How the elements are linked:
x59: pu>x563, fu>x958, ke>x198, ro>x23, vo>none, li>x404
x250: pu>x504, fu>x823, ke>x613, ro>x492, vo>x742, li>x468
x468: pu>x339, fu>x148, ke>x261, ro>x327, vo>x250, li>none
x122: pu>x725, fu>x673, ke>x290, ro>x808, vo>x408, li>none
x679: pu>x522, fu>x198, ke>x958, ro>x83, vo>none, li>x622
x148: pu>x710, fu>x468, ke>x725, ro>x290, vo>x823, li>none
x568: pu>x353, fu>x797, ke>x64, ro>x646, vo>x45, li>x408
x958: pu>x927, fu>x59, ke>x679, ro>x45, vo>none, li>x353
x588: pu>x997, fu>x930, ke>x504, ro>x613, vo>x181, li>x683
x492: pu>x250, fu>x391, ke>x997, ro>x504, vo>x688, li>x327
x23: pu>x59, fu>x45, ke>x703, ro>x563, vo>none, li>x797
x290: pu>x148, fu>x327, ke>x122, ro>x710, vo>x391, li>none
x683: pu>x673, fu>x808, ke>x339, ro>x261, vo>x588, li>none
x344: pu>x391, fu>x504, ke>x930, ro>x823, vo>x445, li>x710
x622: pu>x445, fu>x742, ke>x353, ro>x64, vo>x679, li>x823
x445: pu>x64, fu>x267, ke>x646, ro>x622, vo>x522, li>x344
x688: pu>x742, fu>x64, ke>x797, ro>x267, vo>x703, li>x492
x408: pu>x479, fu>x997, ke>x391, ro>x930, vo>x568, li>x122
x742: pu>x267, fu>x622, ke>x404, ro>x688, vo>x198, li>x250
x673: pu>x261, fu>x122, ke>x327, ro>x683, vo>x997, li>none
x927: pu>x45, fu>x563, ke>x522, ro>x958, vo>none, li>x646
x391: pu>x823, fu>x492, ke>x408, ro>x344, vo>x64, li>x290
x504: pu>x492, fu>x344, ke>x588, ro>x250, vo>x267, li>x339
x563: pu>x23, fu>x927, ke>x841, ro>x59, vo>none, li>x181
x808: pu>x122, fu>x683, ke>x710, ro>x725, vo>x930, li>none
x479: pu>x930, fu>x613, ke>x823, ro>x408, vo>x353, li>x725
x404: pu>x181, fu>x353, ke>x742, ro>x797, vo>x59, li>x613
x83: pu>x679, fu>x703, ke>x45, ro>x522, vo>none, li>x64
x725: pu>x808, fu>x261, ke>x148, ro>x122, vo>x479, li>none
x823: pu>x344, fu>x250, ke>x479, ro>x391, vo>x622, li>x148
x646: pu>x568, fu>x181, ke>x445, ro>x353, vo>x927, li>x930
x64: pu>x622, fu>x688, ke>x568, ro>x445, vo>x83, li>x391
x327: pu>x468, fu>x290, ke>x673, ro>x339, vo>x492, li>none
x339: pu>x327, fu>x710, ke>x683, ro>x468, vo>x504, li>none
x261: pu>x683, fu>x725, ke>x468, ro>x673, vo>x613, li>none
x181: pu>x797, fu>x646, ke>x267, ro>x404, vo>x563, li>x588
x930: pu>x408, fu>x588, ke>x344, ro>x479, vo>x646, li>x808
x353: pu>x646, fu>x404, ke>x622, ro>x568, vo>x958, li>x479
x198: pu>x841, fu>x679, ke>x59, ro>x703, vo>none, li>x742
x703: pu>x198, fu>x83, ke>x23, ro>x841, vo>none, li>x688
x45: pu>x958, fu>x23, ke>x83, ro>x927, vo>none, li>x568
x841: pu>x703, fu>x522, ke>x563, ro>x198, vo>none, li>x267
x613: pu>x588, fu>x479, ke>x250, ro>x997, vo>x404, li>x261
x710: pu>x290, fu>x339, ke>x808, ro>x148, vo>x344, li>none
x267: pu>x688, fu>x445, ke>x181, ro>x742, vo>x841, li>x504
x997: pu>x613, fu>x408, ke>x492, ro>x588, vo>x797, li>x673
x797: pu>x404, fu>x568, ke>x688, ro>x181, vo>x23, li>x997
x522: pu>x83, fu>x841, ke>x927, ro>x679, vo>none, li>x445

The rows follow the links: the fewer symbols apart two elements are, the more alike their rows tend to be.

Each row is also shifted at random along 6 hidden directions that mean nothing.

Some elements, each with a row of numbers:
x404	[ -3 -32  20 -11  -7 -25 -22  63 -12  48 -15 -16  -7 -20   5 -60  22  15  -5  19 -13   7  28  21 -41  37  37   8  -6 -30  14  13 -11  17   3  27   4  -4 -17  13  14  -9  24  10   0 -47  13  -5 -19   7  16  27]
x997	[ 22  16  12  22  -8   1  -3 -29   5  15 -36 -23 -35 -20  -1 -26 -23 -10   7   1  -3  -4  30 -20 -22  13  26 -20 -15 -21  38  23 -18 -14 -40  20 -28 -21 -35  25 -16 -15  13   4  -9 -17 -18  13  22   6   1  30]
x930	[ 14  -4 -26  -5   0 -14   0  39  23 -40 -26  17   9  12   2  10 -10 -15 -24 -21  26  28  -3  -1  -7 -35  22 -14  20 -36   6  12 -23   8  16 -10 -30  21 -10  23  16  32 -27  -6 -11 -14  31 -30   3   1  13 -37]
x59	[ 11 -31  -9  -9   7  -8  32 -20 -12 -32  -8  12   0 -44  14  -3  28  -4 -32 -24   4 -17  18   1 -24  11  10  -5   1  -9  11  14   6  -3  44   6  23   3   4 -13 -24   9  -1 -21  33 -33   3  -3  24   6 -20  53]
x64	[ 19  21  -9   3 -14   0 -36 -29 -15  39   4  10 -28  32   9   1 -11  33  -9  26 -36  18  -6   8  33   6  -7 -33  -4  14  -5 -34   6 -17 -70  30   2 -15   6 -27 -23 -33  29  24 -17  38  16   8  -1 -75 -15  -2]
x841	[-13  20   5 -16  14  10 -16  -3 -12  23  24  -3   5   4 -24 -20  -7   5  14   9  -2 -13 -15  36  11  25   3   9 -28   5 -24 -40  10   5  33  35  37 -22  26 -25  -5  -7  -1   9   8 -15  -7  28   1  64  -7   4]
x492	[-38  -6   1  16  24 -36  -8  94  22 -21  29 -11 -10  13 -14 -22  41 -24  38  25  -9 -31  35 -23 -14   6  45   5   9 -25 -27 -11  -6 -35  11 -35 -16  18 -17   8  17   0 -23 -22  -8  64  -2 -13   9 -44  17  29]
x83	[-19  -9   1   0  18 -10   8  15   5  -9  -6  11  -8 -29   1  -5 -19   1  30  32  -9  30 -18 -13  29 -17  -5  14   6  26   9 -41   0   6  -8 -10  -8   5  11   5 -42   6  16 -37  18  32 -16  -7  22 -12   6 -10]
x391	[-21  12   6   7   6 -13 -48  56 -17  11  -7   0 -11  13   9 -25  -8 -13  29  28 -19   2   6 -11  27   0  30   4   3  17   9 -28 -12  -8 -56  11 -15   2  -3  30 -13 -13 -11   6 -14  34 -15 -26 -14 -24   0 -22]
x808	[ 24 -18  -6   1  10   5  -8   7  14 -34   1  12  29  28  -6  52 -12  -9 -19 -28  35  25 -39  -5   3 -29 -19   7  16 -34   2  21 -31  15  37 -18 -25   4   5  25  12  47   4 -12  14  -3   3  -2 -51  12  31 -51]
x122	[ 25  -2   0   4 -22  11 -20 -34 -16  -4  -8   7  30  -4  -3  26  -1 -11 -19  -8  -7  16 -11 -14  52  -8 -41  19  -6  -4  33  10 -41  13  -2 -34 -29 -18 -15  23 -13  18  15 -13   6  29  19  -4 -22  62  19  -2]
x725	[ 13 -22 -11  -7 -10 -19  -5 -14  10   2  -2  -4  44   9  12  14  26   0  -1  14  17   9  16   2  -5  -6  19 -18 -17 -38  40  36 -24   0  -6 -33  -4  49  12   5   2  29  18  11  -3  28  11 -15 -20 -38 -12  14]
x646	[  6   1 -16 -18   0  -4 -22  32   9  16 -26  17  -5  -6  20 -52  -9 -16 -26  32   5  31 -19  34 -12  -8  44  11 -10 -27   4  13 -21  18   0  44 -18  -5  -6  29  10  -5  32 -23 -17 -35  15   2 -15  25 -32   0]
x927	[  2  -4 -28  -7  30  -4  12   3  10 -44 -25  17   6 -35   5  28 -26  -3 -10   8  46  27 -32   3   0 -32 -39   8  -5   2  -2   3  -1  12  34 -16 -18  25   2 -11   4  19   9 -47  19  -6   8  -2   9  -5  12 -15]
x622	[-51 -16  -3 -14 -28 -23 -49 -12  -3  22  41  29  38  37   2  -5  28  22  19  51 -36  20  39  39  26  38  16  29 -38  -1  16 -21  21  -2  -5   5  31  41  41 -30  -9 -17  10  -8 -22  42  42 -19 -17 -31 -18 -19]
x504	[ -3  14   7  12  28  12  22  36  -9  -7 -17 -15 -22 -14 -13 -67  27 -40  28 -27   0 -45   5 -14  -5   4   7  32  25  24 -13   5  15   4  14  21   4 -21 -24  27  19   2 -61  15 -15 -43 -35 -14  38  82   7 -17]
x568	[  4 -14  -2  -7  10   9  -4  -4  17 -46 -31  14 -31   2  26  42 -13  13 -59 -66  -8  32  -8 -37  -8 -40 -12 -34  45 -11  -9 -16 -45  35 -39 -24 -35 -16   9   8   4 -21 -33  -6 -31 -13  45   6  20 -22   2   3]
x522	[-12  11 -23 -14   9  32  -5 -37 -21  15  15  11   9  20   4  24 -21  20 -24 -18  -5  15 -48  23  11  -4 -24 -14  11  18 -24 -12  29   3 -27  30  20 -10  45 -27  -5   3  15  46 -17  -9  -1  10 -18 -27 -31 -25]
x250	[  6 -19  -5  16   7 -14  -1  35  -8  29   4 -10   1  22 -25  13  18   5   9 -23   6  -1  31 -29 -19  23 -10   7  18  41 -15  12  27  -3   2 -39  -7  -9 -10  -4  33 -18 -16  39   8 -13 -16 -22 -35 -69  46 -32]
x353	[ -4 -12  -4   9 -31  -6  30 -46  36  -5 -11  42 -18  -6  38 -25   2  -6 -22  -2  -7  34  35  20   9  -3  11   1 -12 -13  46 -21   1  13  -8  17  27  23  12  -3 -19 -18  -9 -14 -20   0  54 -16  33  38 -71  14]

Start, symbols taken left to right, then the element you end at.
Answers are names.
[ -5  22  -1 -25   7   8   1 -15   9  13 -20 -15 -10 -12   5 -12  -4  27 -39 -34  -6  11 -30  29 -34   1  15   4 -20 -31 -29  15  -3   4   5  23 -21 -46 -12   3  20 -14  -1   4  -6 -67  16  16 -20  25   1   0]
fu fu pu fu -> x568
[ 25  -4  20  32   3  -7  33 -35  -4 -16 -24 -19 -13 -42   3  -9   0 -64  40 -17  25 -22  18 -47   4 -31 -22  12  25   5  32  28 -14   1  12 -21 -20 -22 -42  26 -16   3 -28 -26  30  -6 -38  -2  24  84  14  42]
ke ro fu ke -> x808
[ 32 -40 -15 -12  23 -15  33  -6   7 -44 -24  11  -1 -41  33   2  10  -7 -25 -23  14  18   2 -15 -24 -21   5  -8  41  -7  11   8   6  11  15  -4  16  25  25  -9 -31   2 -22 -18   7   4  26  -5  35   9 -40  -5]
ro li vo -> x45
[ 21 -12  -4  -3  16 -16  22   3  11 -60 -35  -3 -53 -55   9   1  29 -19 -15 -31   0 -24  10  -9 -20  -3  19 -13   7  -1  10 -31 -13   6  10   5   0 -12  -1  32 -36   7 -18 -33  10  -8   5   9  59  34 -16  68]
li ke fu -> x64
[-16 -16  16 -28   3   2 -27  35 -14   3   4 -20   7 -12  -8 -11  46  12   0  -2 -26 -36  11   4 -37  22  12 -19  15  -9 -19 -36  29 -14  18   4  63 -11  36 -11   6  11 -24  30  25 -22  -3  -9  -3  -3  -1   7]
pu ke ke ke -> x563
[ 13  28  13  -9   4  17  15 -17   0  11   2 -13  23 -16 -19 -27 -37   0  24  44  41 -23   2  17   6   2  -2   6 -53  -6  33  60  -4 -17  24  15 -11   8 -37  13   5  22  46 -10  22 -15 -49  10 -33  -4  40  15]
vo vo ke -> x267
[ -7   3  18  18  14 -10  10 -10   0  -6   8 -13 -27  -2 -13   6   9 -28  49 -13  -9 -43  16 -35  15   9 -13  22 -11  21   9  -6   5  -6  10  -7  -3 -17 -23  29  -9  21 -16  -3  15  37 -52   6   6  72  17  10]
pu ke ke -> x468
[-24  12   3  -5  34  20 -11  22 -13  47   6 -26   6  12 -11   7 -23  26  -9  -4 -20  -4 -28  30 -18  14 -28  38 -14  37 -57  -4  33  16  24  34   6 -28 -16  -8  17  -5  10  20 -18 -32  -8  20 -32  -2  31 -19]
fu li fu vo -> x267
[ 14  16 -20  -2  28  -7  43   3  25 -63 -12  21 -17 -13   7  13  25   8 -41 -52  29 -20 -31  -3 -38 -16   9 -33  11 -30 -27   2  -6   1  30  -1  24   4   1  -1 -10  18 -33  -8  -3 -45  28   2  49   1 -13   6]
pu pu ke -> x198
[  9 -28   5  15 -25 -14  23 -49   4   8  10   5  18  -2 -12 -48  10  -4  31  42  29 -25  33  -1   8  -4   3 -10 -40 -13  61  40   4 -19  28   4  14  29  -8  -7 -14  10  20  -9   8  -4 -15 -19   5  52 -23  40]
fu vo fu li ke -> x468
[-15  -8  19  -7 -23 -25 -36  63 -13  60  21 -41   4 -11 -21 -52  19   5  51  25 -28   5  28  20 -13  46  15  56 -18  31   0 -36  15   8  29  13  20  -8 -20   5  37 -23  -1 -30   1  -9 -10 -19 -36  61  29   8]
fu fu fu -> x622
[ -3  -3  -1   5   9 -22 -10   4  17 -51   8 -26 -42 -10   6  54  12  31 -13 -48   2  19  20 -19 -27  10   8  -4   2 -15 -27   1 -21 -15   0 -35 -20 -12 -32  -4   1 -32 -21 -17  -2  -5  27   1  -4  -5  35  31]
vo ro ro ke fu -> x679
[ 11  14  15   5 -17  14 -45 -15 -17  16  -9  31  12  20  20   1 -12  14 -31   8 -17  26   0  -2  26  -9  15 -10   1 -31  27  16 -30   0 -37   3 -35   5 -18  32   4  -9  30  -1  -8   1  22   9 -17  16 -14  -9]
pu ro ke -> x391
[ -8   5   9   5   1   0 -11 -31  -3  28  15 -34 -15 -22 -13   2 -17  10  32   0 -34   7  10  -1  26  12 -42  36  -9  48 -16 -51  28   3   6  21 -15 -45 -15  -5  -6 -47  11  -6  -5   0  -7   8 -18  58  41  21]
pu ke ke li -> x250
